Below are the code and all the weights of a small trained network. Each question names an input and a target symbol and asks about switching units off, where a switched-off unit gives its printed mean instead of its output.

import numpy as np


def w(rows, s, z=0):
    codes = np.array(rows[::2]) - 128.0
    scale = np.full(codes.shape[1], s)
    scale[-1] = z or s
    return codes * scale


def norm(h):
    return h / np.sqrt((h * h).mean(-1, keepdims=True) + 1e-5)


def f(y):
    return y / 2 * (1 + np.tanh(0.7978845608 * (y + 0.044715 * y**3)))


def softmax(a):
    e = np.exp(a - a.max(-1, keepdims=True))
    return e / e.sum(-1, keepdims=True)


def log_softmax(a):
    a = a - a.max(-1, keepdims=True)
    return a - np.log(np.exp(a).sum(-1, keepdims=True))


def net(x, mask):
    ids = ['ΘΛΞΠΣαβεζμτψω'.index(c) for c in x.split()]
    T = len(ids)
    res = E[ids] + P[:T]
    u = 0
    for l in range(2):
        q, k, v = (norm(res) @ M[l].T for M in (Q, K, V))
        z = softmax(np.where(np.tri(T) > 0, q @ k.T / 4**0.5, -1e9)) @ v
        res = res + np.where(mask[u], z, O[l][:, -1]) @ O[l][:, :-1]
        u += 1
        y = f(norm(res) @ A[l][:, :-1].T + A[l][:, -1])
        res = res + np.where(mask[u : u + 12], y, B[l][:, -1]) @ B[l][:, :-1]
        u += 12
    return log_softmax(norm(res)[-1] @ U[:, :-1].T + U[:, -1])


Q, K, V, O, A, B = {}, {}, {}, {}, {}, {}
E = w([
[135,138,129],'Θ',
[134,123,131],'Λ',
[130,132,131],'Ξ',
[146,123,162],'Π',
[146,136,125],'Σ',
[146,119,127],'α',
[132,121,180],'β',
[134,149,146],'ε',
[74,251,185],'ζ',
[143,95,102],'μ',
[81,180,139],'τ',
[174,107,88],'ψ',
[156,104,76],'ω',
],0.025)
P = w([
[118,117,112],'0',
[239,163,197],'1',
[74,4,217],'2',
[133,74,151],'3',
[230,150,164],'4',
[60,18,210],'5',
[126,83,152],'6',
[242,157,169],'7',
[49,24,196],'8',
[129,83,149],'9',
[250,161,166],'10',
],0.019)
Q[0] = w([
[198,254,54],'0.h1',
[160,198,86],'0.h1',
[195,140,69],'0.h1',
[111,124,166],'0.h1',
],0.018)
K[0] = w([
[205,249,104],'0.h1',
[170,194,111],'0.h1',
[218,104,114],'0.h1',
[72,157,148],'0.h1',
],0.015)
V[0] = w([
[131,51,193],'0.h1',
[132,176,3],'0.h1',
[76,99,136],'0.h1',
[208,126,139],'0.h1',
],0.017)
O[0] = w([
[178,31,218,220],'0.h1',
[25,252,92,8],'0.h1',
[149,61,113,139],'0.h1',
[114,181,206,155],'0.h1',
],0.016,0.015)
A[0] = w([
[126,127,122,17],'0.n1',
[174,148,94,138],'0.n2',
[133,88,113,184],'0.n3',
[149,152,71,111],'0.n4',
[92,126,169,254],'0.n5',
[1,63,179,130],'0.n6',
[70,40,80,138],'0.n7',
[129,129,110,94],'0.n8',
[126,127,115,60],'0.n9',
[128,130,108,52],'0.n10',
[57,74,102,98],'0.n11',
[177,174,122,219],'0.n12',
],0.029,0.0046)
B[0] = w([
[135,164,125,105],'0.n1',
[137,115,153,131],'0.n2',
[128,64,118,254],'0.n3',
[207,159,104,126],'0.n4',
[123,83,106,222],'0.n5',
[32,79,228,187],'0.n6',
[108,3,138,240],'0.n7',
[149,147,123,109],'0.n8',
[139,149,127,107],'0.n9',
[153,161,124,108],'0.n10',
[73,73,121,138],'0.n11',
[170,60,145,231],'0.n12',
],0.044,0.0073)
Q[1] = w([
[165,169,233],'1.h1',
[91,95,58],'1.h1',
[52,72,48],'1.h1',
[254,197,171],'1.h1',
],0.023)
K[1] = w([
[121,251,83],'1.h1',
[134,42,160],'1.h1',
[156,17,173],'1.h1',
[72,225,86],'1.h1',
],0.024)
V[1] = w([
[221,76,47],'1.h1',
[127,91,8],'1.h1',
[163,154,240],'1.h1',
[253,94,130],'1.h1',
],0.021)
O[1] = w([
[17,153,249,215],'1.h1',
[26,44,175,120],'1.h1',
[201,229,121,167],'1.h1',
[67,230,249,249],'1.h1',
],0.019,0.014)
A[1] = w([
[46,102,107,46],'1.n1',
[36,119,191,151],'1.n2',
[112,93,29,2],'1.n3',
[214,146,84,149],'1.n4',
[120,51,147,147],'1.n5',
[152,103,162,139],'1.n6',
[187,252,189,118],'1.n7',
[188,153,46,94],'1.n8',
[106,128,197,134],'1.n9',
[234,187,195,64],'1.n10',
[97,174,106,176],'1.n11',
[174,149,64,82],'1.n12',
],0.025,0.0067)
B[1] = w([
[112,50,111,135],'1.n1',
[117,218,109,243],'1.n2',
[201,58,121,131],'1.n3',
[87,163,138,139],'1.n4',
[130,97,57,252],'1.n5',
[115,144,100,201],'1.n6',
[195,3,108,166],'1.n7',
[146,253,178,137],'1.n8',
[150,184,112,224],'1.n9',
[80,69,140,162],'1.n10',
[148,147,95,126],'1.n11',
[161,210,154,133],'1.n12',
],0.053,0.019)
U = w([
[213,156,74,33],'Θ',
[80,61,237,74],'Λ',
[19,146,162,110],'Ξ',
[129,142,249,171],'Π',
[117,162,169,229],'Σ',
[131,104,104,95],'α',
[209,96,120,70],'β',
[238,88,186,114],'ε',
[191,173,132,255],'ζ',
[104,102,101,112],'μ',
[57,123,103,161],'τ',
[117,182,76,236],'ψ',
[91,158,1,36],'ω',
],0.021,0.0068)

Each question gives the input, a string of symbols that net reads in full, and the target symbol t.
The units are the heads (4 rows each of Q, K, V and O) and the neurons (one row each of A and B). Each row of codes is followed by its name. A weight is (code - 128) times the scale printed after its matrix; where a second scale follows, it is the last column's (O, A, B and U).
mask holds one flag per unit, layer by layer, with each layer's heads first. A switched-off unit (its flag False) gives its mean, the last column of its rows in O or B, instead of its output. The means were averaged over made-up inputs and are rounded, as every weight is.
A unit's drop is (log p(t) with every unit on - log p(t) with that unit switched off) / (log p(t) with every unit on - log p(t) with every unit switched off).
The circuit of an input: a set's keep is (log p(t) with only the set's units on - log p(t) with every unit switched off) / (log p(t) with every unit on - log p(t) with every unit switched off). Starting from the 12 units with the biggest drops (on a tie, the unit counted first), units are removed one at a time, each time the one whose removal leaves the highest keep (on an exact tie, the one counted first), for as long as the keep stays at least 0.8.
units of the circuit, in order: the units of the circuit, biggest drop first
unit that matters most: the unit with the biggest drop
k most important neurons: the k neurons with the biggest drops, biggest first
k most important neurons of layer l: the k neurons of layer l with the biggest drops, biggest first
input β β β ψ μ, target ε: 3 most important neurons => (0.n7; 1.n7; 1.n5)
input μ τ β ω ε Π ε Θ α ω Ξ, target Θ: units of the circuit, in order => (0.n12; 0.h1; 0.n6)
input ω β α τ Ξ β α α τ β ψ, target ω: units of the circuit, in order => (0.n7; 0.n6; 1.n7; 1.n10)
input ψ Ξ Ξ β μ Π Λ β β μ Λ, target ψ: unit that matters most => 1.h1
input τ ε β Ξ β ζ α μ α ψ, target ψ: 2 most important neurons of layer 0 => (0.n12; 0.n7)
input β τ Π ω Θ Π Λ τ β ψ, target ψ: 2 most important neurons => (0.n12; 1.n7)
input α β Σ τ τ α α β, target ζ: 2 most important neurons of layer 0 => (0.n7; 0.n6)
input α β τ Σ μ β β ε, target ζ: 2 most important neurons => (0.n7; 0.n6)
input ω τ Θ α Ξ Θ Θ τ, target ω: units of the circuit, in order => (0.h1; 1.h1; 0.n7)
input α β ε β τ, target ζ: units of the circuit, in order => (0.n7; 1.h1)
input Ξ τ ψ Λ ζ μ ψ Π, target τ: 2 most important neurons => (0.n4; 0.n11)
input β β ε β β ω β β ζ, target Ξ: units of the circuit, in order => (0.n6; 1.n2; 0.n12)
input ζ β β Λ τ ψ ω ψ ω α, target ω: units of the circuit, in order => (1.n7; 1.n10)
input β Ξ β ε, target ε: units of the circuit, in order => (0.h1)
input μ ε Σ ε β, target Θ: 4 most important neurons => (0.n12; 0.n7; 0.n6; 0.n3)
input ω α ε Θ ψ ε Θ Θ, target ω: 3 most important neurons => (0.n7; 0.n4; 0.n3)
input β ζ τ τ Σ β Ξ τ, target ε: 4 most important neurons => (0.n7; 0.n3; 1.n7; 1.n5)
input ε Λ β ε ζ, target Π: 2 most important neurons of layer 1 => (1.n5; 1.n7)
input μ ε Ξ ζ τ, target Θ: 2 most important neurons of layer 1 => (1.n2; 1.n8)
input ω Π Λ Ξ ζ ψ α ψ, target ω: units of the circuit, in order => (0.h1)
